Here is a tiny trained network, its code and every weight. The questions are about switching its units off for an input and a class, where a switched-off unit gives its printed mean instead of its output.

import numpy as np


def w(rows, s, z=0):
    codes = np.array(rows[::2]) - 128.0
    scale = np.full(codes.shape[1], s)
    scale[-1] = z or s
    return codes * scale


def norm(h):
    return h / np.sqrt((h * h).mean(-1, keepdims=True) + 1e-5)


def f(y):
    return y / 2 * (1 + np.tanh(0.7978845608 * (y + 0.044715 * y**3)))


def log_softmax(a):
    a = a - a.max(-1, keepdims=True)
    return a - np.log(np.exp(a).sum(-1, keepdims=True))


def net(x, mask):
    res = np.array(x, float).reshape(1, 4) / 4 @ E
    u = 0
    for l in range(3):
        y = f(norm(res) @ A[l][:, :-1].T + A[l][:, -1])
        res = res + np.where(mask[u : u + 7], y, B[l][:, -1]) @ B[l][:, :-1]
        u += 7
    return log_softmax(norm(res)[-1] @ U[:, :-1].T + U[:, -1])


A, B = {}, {}
E = w([
[215,150,208,173,221,18,121,214,41],'x0',
[169,195,3,230,29,51,67,123,136],'x1',
[114,114,155,129,100,109,108,132,108],'x2',
[186,52,29,82,152,46,197,82,220],'x3',
],0.0039)
A[0] = w([
[145,128,217,78,135,152,146,174,109,63],'0.n1',
[80,107,17,235,70,162,113,147,100,3],'0.n2',
[38,70,108,80,118,203,128,89,118,107],'0.n3',
[121,195,79,106,145,137,66,68,114,6],'0.n4',
[128,135,53,125,2,208,83,57,146,199],'0.n5',
[197,94,165,124,110,145,237,158,217,232],'0.n6',
[75,201,141,146,129,157,100,181,109,215],'0.n7',
],0.0049,0.00065)
B[0] = w([
[80,204,148,138,129,172,139,116,146,189],'0.n1',
[83,156,187,157,172,169,105,130,173,198],'0.n2',
[143,115,2,112,116,145,80,189,119,205],'0.n3',
[39,182,143,97,124,122,150,197,148,136],'0.n4',
[129,148,225,115,155,178,115,107,122,252],'0.n5',
[59,137,175,135,135,86,80,142,58,178],'0.n6',
[161,158,65,163,132,152,185,70,79,173],'0.n7',
],0.006,0.0045)
A[1] = w([
[144,129,92,214,167,119,58,183,80,242],'1.n1',
[137,94,146,26,155,54,98,125,30,149],'1.n2',
[145,167,49,110,100,226,155,152,154,199],'1.n3',
[82,84,151,10,110,225,153,78,143,152],'1.n4',
[82,114,186,112,208,98,116,125,106,141],'1.n5',
[207,175,219,62,147,76,254,112,69,114],'1.n6',
[82,180,114,103,98,180,16,19,171,249],'1.n7',
],0.0043,0.0012)
B[1] = w([
[42,132,92,97,127,125,150,78,82,178],'1.n1',
[104,128,59,74,162,162,141,134,157,172],'1.n2',
[202,92,188,144,123,94,133,142,57,183],'1.n3',
[46,169,44,171,180,39,119,132,67,241],'1.n4',
[160,124,98,136,102,157,176,106,196,181],'1.n5',
[107,129,194,175,102,211,137,127,163,189],'1.n6',
[253,77,175,123,94,111,191,91,146,254],'1.n7',
],0.0053,0.0044)
A[2] = w([
[119,96,85,161,129,3,160,203,185,4],'2.n1',
[152,69,184,98,152,102,181,144,247,154],'2.n2',
[114,194,165,167,144,146,109,139,119,154],'2.n3',
[133,76,136,128,92,70,100,111,93,209],'2.n4',
[88,100,148,108,163,211,165,193,65,165],'2.n5',
[115,183,162,186,124,171,132,127,133,123],'2.n6',
[161,74,98,71,113,154,148,105,120,195],'2.n7',
],0.0068,0.0017)
B[2] = w([
[90,148,224,130,113,243,132,160,187,173],'2.n1',
[197,130,101,152,51,96,72,83,13,215],'2.n2',
[61,2,132,60,242,117,86,136,171,215],'2.n3',
[154,106,96,91,170,174,181,145,157,153],'2.n4',
[240,137,132,176,2,97,95,60,177,254],'2.n5',
[102,148,62,85,131,105,180,224,165,223],'2.n6',
[79,184,132,155,148,55,129,171,73,169],'2.n7',
],0.0058,0.0052)
U = w([
[234,126,131,147,35,92,130,16,44,103],'0',
[97,155,238,146,174,208,168,178,248,45],'1',
[16,122,30,94,254,17,156,162,55,254],'2',
],0.0091,0.00069)

Each question gives the input, the list of numbers given to net, and the class t.
The units are the neurons (one row each of A and B). Each row of codes is followed by its name. A weight is (code - 128) times the scale printed after its matrix; where a second scale follows, it is the last column's (A, B and U).
mask holds one flag per neuron, layer by layer. A switched-off neuron (its flag False) gives its mean, the last column of its row in B, instead of its output. The means were averaged over made-up inputs and are rounded, as every weight is.
A unit's drop is (log p(t) with every unit on - log p(t) with that unit switched off) / (log p(t) with every unit on - log p(t) with every unit switched off).
The circuit of an input: a set's keep is (log p(t) with only the set's units on - log p(t) with every unit switched off) / (log p(t) with every unit on - log p(t) with every unit switched off). Starting from the 12 units with the biggest drops (on a tie, the unit counted first), units are removed one at a time, each time the one whose removal leaves the highest keep (on an exact tie, the one counted first), for as long as the keep stays at least 0.8.
circuit, biggest first: the units of the circuit, biggest drop first
k most important neurons: the k neurons with the biggest drops, biggest first
top k neurons in layer l: the k neurons of layer l with the biggest drops, biggest first
drop of u: that unit's drop, to one decimal
input [3,-4,5,2], class 0: circuit, biggest first => 2.n2
input [-2,1,7,-7], class 1: 4 most important neurons => 2.n2; 2.n3; 2.n6; 0.n2
input [8,4,5,1], class 1: 3 most important neurons => 2.n1; 0.n5; 1.n4
input [2,-5,-1,1], class 0: top 4 neurons in layer 0 => 0.n5; 0.n7; 0.n2; 0.n4
input [1,-2,-7,5], class 0: 4 most important neurons => 0.n3; 2.n2; 1.n4; 2.n3
input [6,2,0,-1], class 2: 2 most important neurons => 0.n5; 1.n1
input [3,8,-1,-1], class 2: 2 most important neurons => 1.n1; 2.n5
input [-6,6,1,-1], class 1: 2 most important neurons => 0.n2; 0.n5
input [0,-4,1,-4], class 0: 2 most important neurons => 2.n5; 0.n5
input [-8,5,0,-1], class 1: 3 most important neurons => 0.n2; 0.n5; 2.n5
input [-5,-5,4,1], class 2: 2 most important neurons => 1.n4; 1.n6
input [-1,-2,0,-8], class 0: 2 most important neurons => 2.n5; 0.n7
input [1,2,1,-6], class 2: top 2 neurons in layer 0 => 0.n5; 0.n7
input [7,5,-5,7], class 1: circuit, biggest first => 2.n1
input [3,6,-6,1], class 1: top 2 neurons in layer 0 => 0.n5; 0.n6
input [0,-8,7,0], class 0: drop of 2.n6 => 0.1
input [-6,-4,2,6], class 2: drop of 1.n4 => 0.1
input [6,3,-2,2], class 1: drop of 1.n7 => 0.0
